Here is a tiny trained network, its code and every weight. The questions are about switching its units off for an input and a class, where a switched-off unit gives its printed mean instead of its output.

import numpy as np


def w(rows, s, z=0):
    codes = np.array(rows[::2]) - 128.0
    scale = np.full(codes.shape[1], s)
    scale[-1] = z or s
    return codes * scale


def norm(h):
    return h / np.sqrt((h * h).mean(-1, keepdims=True) + 1e-5)


def f(y):
    return y / 2 * (1 + np.tanh(0.7978845608 * (y + 0.044715 * y**3)))


def log_softmax(a):
    a = a - a.max(-1, keepdims=True)
    return a - np.log(np.exp(a).sum(-1, keepdims=True))


def net(x, mask):
    res = np.array(x, float).reshape(1, 4) / 4 @ E
    u = 0
    for l in range(3):
        y = f(norm(res) @ A[l][:, :-1].T + A[l][:, -1])
        res = res + np.where(mask[u : u + 4], y, B[l][:, -1]) @ B[l][:, :-1]
        u += 4
    return log_softmax(norm(res)[-1] @ U[:, :-1].T + U[:, -1])


A, B = {}, {}
E = w([
[210,86,87,87,81,133,78,204,140],'x0',
[161,117,111,128,141,226,162,137,186],'x1',
[175,254,147,154,123,74,47,139,127],'x2',
[88,71,180,188,115,57,126,126,245],'x3',
],0.0099)
A[0] = w([
[132,169,213,137,238,144,101,115,222,170],'L0N1',
[157,151,97,139,177,254,118,128,116,107],'L0N2',
[3,216,133,163,201,117,192,114,81,2],'L0N3',
[101,80,87,153,115,120,206,66,178,108],'L0N4',
],0.0066,0.0042)
B[0] = w([
[179,38,89,38,20,133,133,75,44,252],'L0N1',
[63,72,6,75,129,205,78,96,84,235],'L0N2',
[187,145,180,139,98,95,37,82,179,242],'L0N3',
[77,197,158,26,176,197,73,205,96,205],'L0N4',
],0.011,0.0037)
A[1] = w([
[155,124,212,160,55,123,137,68,197,77],'L1N1',
[175,192,98,228,207,179,206,66,121,2],'L1N2',
[237,118,66,146,108,132,97,247,207,143],'L1N3',
[44,133,105,254,152,77,93,80,174,44],'L1N4',
],0.0078,0.0035)
B[1] = w([
[155,118,55,110,122,143,113,108,131,204],'L1N1',
[78,95,170,189,139,132,92,110,205,117],'L1N2',
[133,169,142,91,40,82,76,6,118,253],'L1N3',
[120,150,159,130,141,188,130,99,144,147],'L1N4',
],0.016,0.0051)
A[2] = w([
[2,94,164,106,146,37,135,198,106,192],'L2N1',
[112,171,135,149,114,54,72,35,79,2],'L2N2',
[242,203,58,141,153,88,101,85,81,65],'L2N3',
[209,249,103,201,219,82,126,190,46,135],'L2N4',
],0.007,0.0023)
B[2] = w([
[139,130,133,217,130,106,133,171,196,149],'L2N1',
[99,119,165,147,101,88,96,109,117,254],'L2N2',
[78,135,174,145,176,116,144,132,135,240],'L2N3',
[76,55,103,183,206,155,243,144,250,156],'L2N4',
],0.014,0.0067)
U = w([
[76,94,165,212,189,92,177,248,190,68],'0',
[140,167,162,152,60,30,67,61,129,90],'1',
[155,119,53,70,124,214,168,190,92,255],'2',
],0.012,0.00083)

Each question gives the input, the list of numbers given to net, and the class t.
The units are the neurons (one row each of A and B). Each row of codes is followed by its name. A weight is (code - 128) times the scale printed after its matrix; where a second scale follows, it is the last column's (A, B and U).
mask holds one flag per neuron, layer by layer. A switched-off neuron (its flag False) gives its mean, the last column of its row in B, instead of its output. The means were averaged over made-up inputs and are rounded, as every weight is.
A unit's drop is (log p(t) with every unit on - log p(t) with that unit switched off) / (log p(t) with every unit on - log p(t) with every unit switched off).
The circuit of an input: a set's keep is (log p(t) with only the set's units on - log p(t) with every unit switched off) / (log p(t) with every unit on - log p(t) with every unit switched off). Starting from all 12 units, units are removed one at a time, each time the one whose removal leaves the highest keep (on an exact tie, the one counted first), for as long as the keep stays at least 0.8.
units of the circuit, in order: the units of the circuit, biggest drop first
most important unit: the unit with the biggest drop
k most important neurons: the k neurons with the biggest drops, biggest first
top k neurons in layer l: the k neurons of layer l with the biggest drops, biggest first
drop when u is switched off: that unit's drop, to one decimal
input [-6,7,-1,5], class 2: units of the circuit, in order => [L0N1; L1N3]
input [7,-1,1,-7], class 1: most important unit => L1N3
input [-6,-8,7,-6], class 0: 2 most important neurons => [L2N4; L1N3]
input [-1,-6,4,0], class 0: units of the circuit, in order => [L1N3; L2N4]
input [-6,-8,6,-6], class 0: units of the circuit, in order => [L2N4; L1N3]
input [-4,-2,-5,2], class 0: 3 most important neurons => [L0N4; L1N3; L2N1]
input [5,-5,-5,6], class 0: 3 most important neurons => [L0N3; L2N1; L0N4]
input [1,8,-7,7], class 2: top 3 neurons in layer 2 => [L2N3; L2N2; L2N4]
input [-1,-6,2,-5], class 0: 2 most important neurons => [L2N4; L1N3]
input [2,7,-2,5], class 2: top 3 neurons in layer 2 => [L2N2; L2N3; L2N1]
input [1,2,-5,5], class 0: 2 most important neurons => [L0N4; L2N1]
input [-1,-7,2,-4], class 0: drop when L2N4 is switched off => 0.2
input [0,-5,1,-2], class 0: drop when L1N3 is switched off => 0.3
input [-1,7,-1,8], class 2: most important unit => L0N1
input [-5,5,1,4], class 2: drop when L2N2 is switched off => 0.1
input [2,-8,1,-6], class 0: drop when L1N2 is switched off => 0.0
